Below are the code and all the weights of a small trained network. Each question names an input and a class and asks about switching units off, where a switched-off unit gives its printed mean instead of its output.

import numpy as np


def w(rows, s, z=0):
    codes = np.array(rows[::2]) - 128.0
    scale = np.full(codes.shape[1], s)
    scale[-1] = z or s
    return codes * scale


def norm(h):
    return h / np.sqrt((h * h).mean(-1, keepdims=True) + 1e-5)


def f(y):
    return y / 2 * (1 + np.tanh(0.7978845608 * (y + 0.044715 * y**3)))


def log_softmax(a):
    a = a - a.max(-1, keepdims=True)
    return a - np.log(np.exp(a).sum(-1, keepdims=True))


def net(x, mask):
    res = np.array(x, float).reshape(1, 8) / 4 @ E
    u = 0
    for l in range(2):
        y = f(norm(res) @ A[l][:, :-1].T + A[l][:, -1])
        res = res + np.where(mask[u : u + 16], y, B[l][:, -1]) @ B[l][:, :-1]
        u += 16
    return log_softmax(norm(res)[-1] @ U[:, :-1].T + U[:, -1])


A, B = {}, {}
E = w([
[97,50,126,127,48,116,68],'x0',
[76,168,146,79,79,69,113],'x1',
[202,115,111,78,156,167,120],'x2',
[158,64,127,131,134,2,133],'x3',
[141,200,156,180,110,77,63],'x4',
[241,133,91,159,62,139,229],'x5',
[107,93,121,160,223,166,159],'x6',
[78,85,111,53,99,173,173],'x7',
],0.0065)
A[0] = w([
[188,118,131,182,71,33,143,79],'0.n1',
[77,120,112,78,149,17,131,20],'0.n2',
[73,108,115,66,124,28,85,16],'0.n3',
[42,147,141,71,204,243,89,36],'0.n4',
[254,129,149,178,159,81,41,2],'0.n5',
[124,126,113,125,122,119,118,114],'0.n6',
[169,182,135,99,132,126,134,75],'0.n7',
[168,85,95,64,65,181,219,19],'0.n8',
[176,176,85,182,225,160,219,5],'0.n9',
[74,124,85,96,133,43,128,45],'0.n10',
[45,29,146,181,75,138,80,19],'0.n11',
[159,95,110,83,95,156,206,14],'0.n12',
[99,168,180,180,178,79,65,98],'0.n13',
[67,62,158,181,100,148,114,18],'0.n14',
[158,84,113,52,73,184,212,32],'0.n15',
[132,249,144,145,17,109,101,2],'0.n16',
],0.0063,0.0057)
B[0] = w([
[91,147,128,61,179,224,55,215],'0.n1',
[119,102,211,72,115,81,103,125],'0.n2',
[125,108,221,119,187,45,230,143],'0.n3',
[81,195,131,37,213,223,22,252],'0.n4',
[250,115,60,144,166,106,19,159],'0.n5',
[132,132,129,138,131,128,134,112],'0.n6',
[98,84,112,174,112,117,120,112],'0.n7',
[186,69,81,76,59,139,181,206],'0.n8',
[124,118,217,223,214,94,242,202],'0.n9',
[120,112,201,118,134,96,102,113],'0.n10',
[54,73,34,255,137,101,158,164],'0.n11',
[150,107,135,124,91,124,167,137],'0.n12',
[188,70,60,35,74,165,181,209],'0.n13',
[97,117,64,176,106,127,129,104],'0.n14',
[204,82,61,59,62,146,126,203],'0.n15',
[86,243,136,198,35,128,142,177],'0.n16',
],0.006,0.0022)
A[1] = w([
[124,211,164,162,39,134,108,30],'1.n1',
[94,155,200,161,207,96,88,107],'1.n2',
[163,154,136,189,247,147,253,9],'1.n3',
[79,114,201,77,131,28,119,15],'1.n4',
[189,75,79,69,55,182,204,41],'1.n5',
[129,129,122,114,127,124,121,117],'1.n6',
[204,196,196,73,146,136,164,124],'1.n7',
[136,18,135,92,214,149,137,123],'1.n8',
[75,120,130,76,152,200,97,60],'1.n9',
[115,244,142,161,17,108,115,4],'1.n10',
[78,102,177,79,98,42,103,41],'1.n11',
[48,37,96,238,115,142,106,3],'1.n12',
[121,226,140,156,36,118,111,7],'1.n13',
[50,161,139,54,204,251,76,15],'1.n14',
[152,132,132,125,112,141,68,78],'1.n15',
[97,99,108,174,126,101,123,77],'1.n16',
],0.0067,0.0058)
B[1] = w([
[106,184,103,153,60,108,156,151],'1.n1',
[159,94,126,81,65,153,153,182],'1.n2',
[144,159,235,227,203,163,244,203],'1.n3',
[116,117,212,85,129,100,155,143],'1.n4',
[173,72,77,53,46,178,204,238],'1.n5',
[133,131,133,139,128,135,128,122],'1.n6',
[37,32,87,214,128,134,116,199],'1.n7',
[96,225,130,153,47,132,141,253],'1.n8',
[118,167,74,125,163,138,71,165],'1.n9',
[98,254,136,173,33,137,143,177],'1.n10',
[112,117,217,138,172,94,203,150],'1.n11',
[27,87,3,169,115,146,140,145],'1.n12',
[115,199,121,179,55,127,131,154],'1.n13',
[72,206,120,29,215,243,66,250],'1.n14',
[152,145,78,147,139,91,142,112],'1.n15',
[90,117,107,125,135,112,125,110],'1.n16',
],0.0068,0.0032)
U = w([
[62,176,119,43,206,245,54,194],'0',
[72,81,241,66,135,24,121,153],'1',
[173,137,183,223,226,170,233,123],'2',
[193,47,58,53,41,192,200,199],'3',
[251,117,90,165,167,91,2,5],'4',
[115,249,131,187,11,111,103,163],'5',
[30,30,41,207,121,116,89,40],'6',
],0.014,0.0018)

Each question gives the input, the list of numbers given to net, and the class t.
The units are the neurons (one row each of A and B). Each row of codes is followed by its name. A weight is (code - 128) times the scale printed after its matrix; where a second scale follows, it is the last column's (A, B and U).
mask holds one flag per neuron, layer by layer. A switched-off neuron (its flag False) gives its mean, the last column of its row in B, instead of its output. The means were averaged over made-up inputs and are rounded, as every weight is.
A unit's drop is (log p(t) with every unit on - log p(t) with that unit switched off) / (log p(t) with every unit on - log p(t) with every unit switched off).
The circuit of an input: a set's keep is (log p(t) with only the set's units on - log p(t) with every unit switched off) / (log p(t) with every unit on - log p(t) with every unit switched off). Starting from the 12 units with the biggest drops (on a tie, the unit counted first), units are removed one at a time, each time the one whose removal leaves the highest keep (on an exact tie, the one counted first), for as long as the keep stays at least 0.8.
circuit, biggest first: the units of the circuit, biggest drop first
top k neurons: the k neurons with the biggest drops, biggest first
top k neurons in layer l: the k neurons of layer l with the biggest drops, biggest first
drop when u is switched off: that unit's drop, to one decimal
input [-5,-5,8,0,-1,-5,-6,-4], class 4: circuit, biggest first	[0.n5, 0.n1]
input [-4,-3,7,-5,-7,5,-5,-8], class 2: top 3 neurons	[0.n9, 1.n3, 0.n13]
input [7,1,1,2,7,1,0,5], class 1: top 3 neurons in layer 1	[1.n11, 1.n4, 1.n7]
input [4,1,-8,8,5,2,3,-5], class 1: top 2 neurons in layer 1	[1.n11, 1.n4]
input [1,4,3,-7,2,-7,-7,-4], class 5: circuit, biggest first	[0.n16]
input [-1,-2,3,3,-8,-4,-3,-6], class 4: circuit, biggest first	[0.n5, 1.n14, 1.n5]
input [2,-4,2,-7,3,6,1,-1], class 2: top 2 neurons in layer 0	[0.n9, 0.n13]
input [6,-3,-3,-3,6,-7,-4,6], class 6: top 3 neurons	[0.n11, 0.n1, 1.n12]
input [-8,-7,4,-4,3,-3,0,-2], class 2: top 3 neurons	[0.n9, 1.n3, 0.n1]
input [7,-7,-8,0,2,3,-4,7], class 6: top 2 neurons in layer 0	[0.n11, 0.n13]
input [-8,2,8,-6,-1,7,0,0], class 2: top 3 neurons	[0.n9, 1.n3, 0.n13]
input [-6,6,7,2,8,5,3,-4], class 4: top 3 neurons in layer 0	[0.n5, 0.n3, 0.n1]
input [0,7,-2,3,2,-4,-7,-3], class 1: top 2 neurons in layer 0	[0.n3, 0.n2]
input [-3,-4,1,2,7,-3,0,1], class 4: circuit, biggest first	[0.n5]
input [3,2,-5,4,4,4,3,-8], class 4: drop when 0.n5 is switched off	0.7
input [3,5,-5,7,8,-3,-5,0], class 1: drop when 0.n3 is switched off	0.2
